Below is a small trained network, with its code and all its weights. Each question gives an input and a class and asks what happens when units are switched off, that is, made to give their printed mean instead of their output.

import numpy as np


def w(rows, s, z=0):
    codes = np.array(rows[::2]) - 128.0
    scale = np.full(codes.shape[1], s)
    scale[-1] = z or s
    return codes * scale


def f(y):
    return y / 2 * (1 + np.tanh(0.7978845608 * (y + 0.044715 * y**3)))


def log_softmax(a):
    a = a - a.max(-1, keepdims=True)
    return a - np.log(np.exp(a).sum(-1, keepdims=True))


def net(x, mask):
    res = np.array(x, float).reshape(1, 6) / 4 @ E
    y = f(res @ A[0][:, :-1].T + A[0][:, -1])
    res = res + np.where(mask, y, B[0][:, -1]) @ B[0][:, :-1]
    return log_softmax(res[-1] @ U[:, :-1].T + U[:, -1])


A, B = {}, {}
E = w([
[100,126,106,141,147,145,86,95,112,100],'x0',
[83,139,89,133,163,158,79,83,92,100],'x1',
[86,99,32,119,102,166,175,168,174,87],'x2',
[175,109,151,87,247,164,172,140,113,192],'x3',
[118,91,148,145,136,170,154,148,68,184],'x4',
[172,163,136,45,124,201,41,174,170,121],'x5',
],0.014)
A[0] = w([
[165,170,207,74,100,104,76,118,157,86,93],'n1',
[2,107,113,190,40,89,166,45,92,81,177],'n2',
[127,101,46,74,178,176,117,223,143,114,128],'n3',
[146,72,206,130,236,156,78,53,31,220,125],'n4',
[115,180,166,117,123,156,127,152,176,96,63],'n5',
[181,43,187,122,105,85,249,158,143,254,83],'n6',
[136,152,174,90,205,95,131,107,51,230,125],'n7',
[165,112,185,113,201,133,66,56,49,194,55],'n8',
[164,157,136,148,145,117,147,129,104,132,56],'n9',
[172,243,133,104,48,86,70,106,194,80,93],'n10',
[109,93,90,117,164,210,158,121,204,135,91],'n11',
[72,105,90,180,75,146,116,70,114,132,1],'n12',
[104,121,61,185,77,62,128,105,71,128,138],'n13',
[106,106,80,57,136,179,117,123,214,121,123],'n14',
],0.0084,0.0035)
B[0] = w([
[158,92,167,99,139,86,75,108,181,103,187],'n1',
[63,65,50,254,100,148,98,129,121,96,248],'n2',
[126,163,99,45,130,200,185,105,62,78,206],'n3',
[180,154,157,166,184,188,128,36,153,90,252],'n4',
[132,124,81,94,151,69,141,109,127,186,151],'n5',
[196,129,173,149,76,49,211,231,30,199,235],'n6',
[127,186,210,188,188,152,123,118,118,117,224],'n7',
[109,147,150,136,177,164,89,65,156,125,217],'n8',
[104,130,158,138,134,120,138,110,142,183,138],'n9',
[122,68,163,58,57,73,57,96,217,172,218],'n10',
[106,153,99,112,118,166,163,150,72,121,175],'n11',
[107,102,88,156,95,146,133,157,178,108,170],'n12',
[71,176,166,177,99,159,144,124,138,133,197],'n13',
[114,153,55,54,145,111,117,182,68,117,192],'n14',
],0.0086,0.016)
U = w([
[11,74,82,235,56,112,110,104,113,122,152],'0',
[128,118,70,2,137,178,149,160,80,146,214],'1',
[197,103,211,175,94,59,213,184,63,230,112],'2',
[150,87,138,24,67,70,55,113,196,160,4],'3',
[175,135,219,168,242,160,133,32,105,178,167],'4',
],0.0082,0.0015)

Each question gives the input, the list of numbers given to net, and the class t.
The units are the neurons (one row each of A and B). Each row of codes is followed by its name. A weight is (code - 128) times the scale printed after its matrix; where a second scale follows, it is the last column's (A, B and U).
mask holds one flag per neuron, in row order. A switched-off neuron (its flag False) gives its mean, the last column of its row in B, instead of its output. The means were averaged over made-up inputs and are rounded, as every weight is.
A unit's drop is (log p(t) with every unit on - log p(t) with that unit switched off) / (log p(t) with every unit on - log p(t) with every unit switched off).
The circuit of an input: a set's keep is (log p(t) with only the set's units on - log p(t) with every unit switched off) / (log p(t) with every unit on - log p(t) with every unit switched off). Starting from the 12 units with the biggest drops (on a tie, the unit counted first), units are removed one at a time, each time the one whose removal leaves the highest keep (on an exact tie, the one counted first), for as long as the keep stays at least 0.8.
circuit, biggest first: the units of the circuit, biggest drop first
most important unit: the unit with the biggest drop
top k neurons: the k neurons with the biggest drops, biggest first
drop of u: that unit's drop, to one decimal
input [2,-8,2,8,-1,8], class 1: most important unit -> n3
input [4,-6,7,0,5,-1], class 2: top 2 neurons -> n6, n8
input [-7,-4,2,-3,7,8], class 1: top 2 neurons -> n3, n7
input [-1,1,2,2,5,-2], class 2: top 2 neurons -> n6, n8
input [0,4,2,-8,8,8], class 1: top 2 neurons -> n3, n14
input [-4,8,2,-1,8,2], class 1: circuit, biggest first -> n7, n2
input [2,1,0,-1,2,3], class 1: top 2 neurons -> n2, n10
input [5,-6,5,8,6,1], class 2: drop of n6 -> 3.6
input [2,-6,0,-8,5,4], class 3: drop of n10 -> 0.3
input [-3,-5,-3,-8,-7,0], class 3: drop of n10 -> 0.9
input [-3,-6,0,6,-4,8], class 1: top 2 neurons -> n3, n14
